Below is a small trained network, with its code and all its weights. Each question gives an input and a class and asks what happens when units are switched off, that is, made to give their printed mean instead of their output.

import numpy as np


def w(rows, s, z=0):
    codes = np.array(rows[::2]) - 128.0
    scale = np.full(codes.shape[1], s)
    scale[-1] = z or s
    return codes * scale


def f(y):
    return y / 2 * (1 + np.tanh(0.7978845608 * (y + 0.044715 * y**3)))


def log_softmax(a):
    a = a - a.max(-1, keepdims=True)
    return a - np.log(np.exp(a).sum(-1, keepdims=True))


def net(x, mask):
    res = np.array(x, float).reshape(1, 3) / 4 @ E
    y = f(res @ A[0][:, :-1].T + A[0][:, -1])
    res = res + np.where(mask, y, B[0][:, -1]) @ B[0][:, :-1]
    return log_softmax(res[-1] @ U[:, :-1].T + U[:, -1])


A, B = {}, {}
E = w([
[212,209,129],'x0',
[151,131,1],'x1',
[131,129,129],'x2',
],0.0094)
A[0] = w([
[195,222,95,70],'N0',
[35,100,106,62],'N1',
[123,124,109,2],'N2',
[108,105,42,126],'N3',
[213,148,158,196],'N4',
[139,121,92,26],'N5',
[77,79,129,243],'N6',
[153,128,42,84],'N7',
[177,207,131,80],'N8',
[127,94,253,131],'N9',
[70,93,110,67],'N10',
],0.016,0.0073)
B[0] = w([
[109,238,166,225],'N0',
[100,240,200,187],'N1',
[136,178,191,114],'N2',
[169,203,220,224],'N3',
[92,213,109,224],'N4',
[134,100,248,130],'N5',
[106,239,74,241],'N6',
[185,135,187,214],'N7',
[33,194,151,195],'N8',
[186,159,173,255],'N9',
[66,217,172,166],'N10',
],0.012,0.0095)
U = w([
[137,133,111,247],'0',
[167,120,184,59],'1',
[71,136,127,67],'2',
[143,123,49,186],'3',
[173,15,34,9],'4',
[233,6,47,9],'5',
],0.015,0.011)

Each question gives the input, the list of numbers given to net, and the class t.
The units are the neurons (one row each of A and B). Each row of codes is followed by its name. A weight is (code - 128) times the scale printed after its matrix; where a second scale follows, it is the last column's (A, B and U).
mask holds one flag per neuron, in row order. A switched-off neuron (its flag False) gives its mean, the last column of its row in B, instead of its output. The means were averaged over made-up inputs and are rounded, as every weight is.
A unit's drop is (log p(t) with every unit on - log p(t) with that unit switched off) / (log p(t) with every unit on - log p(t) with every unit switched off).
The circuit of an input: a set's keep is (log p(t) with only the set's units on - log p(t) with every unit switched off) / (log p(t) with every unit on - log p(t) with every unit switched off). Starting from all 11 units, units are removed one at a time, each time the one whose removal leaves the highest keep (on an exact tie, the one counted first), for as long as the keep stays at least 0.8.
units of the circuit, in order: the units of the circuit, biggest drop first
most important unit: the unit with the biggest drop
k most important neurons: the k neurons with the biggest drops, biggest first
drop of u: that unit's drop, to one decimal
input [2,6,-3], class 1: 2 most important neurons => [N7 N3]
input [6,6,1], class 1: units of the circuit, in order => [N7]
input [-5,5,-2], class 1: 4 most important neurons => [N3 N4 N7 N8]
input [3,1,0], class 3: units of the circuit, in order => [N3 N1 N9]
input [3,8,-6], class 1: units of the circuit, in order => [N7 N3]
input [5,1,0], class 2: units of the circuit, in order => [N8 N9]
input [7,-6,5], class 2: 2 most important neurons => [N8 N4]
input [2,1,-3], class 3: units of the circuit, in order => [N3 N1 N9 N10]
input [6,6,5], class 1: 2 most important neurons => [N7 N6]
input [7,1,-4], class 2: units of the circuit, in order => [N8 N4]
input [-2,7,-6], class 1: 2 most important neurons => [N3 N7]
input [-3,5,0], class 1: 3 most important neurons => [N3 N7 N4]
input [0,5,2], class 1: units of the circuit, in order => [N3 N7]
input [-6,6,5], class 1: most important unit => N3
input [-7,8,-5], class 1: 2 most important neurons => [N3 N7]
input [6,4,-4], class 2: 3 most important neurons => [N8 N0 N9]
input [6,-5,-1], class 2: 4 most important neurons => [N8 N4 N7 N3]
input [8,-2,5], class 2: drop of N8 => 0.2
input [-2,0,-3], class 3: drop of N0 => 0.1
input [6,1,-2], class 2: drop of N9 => 0.1
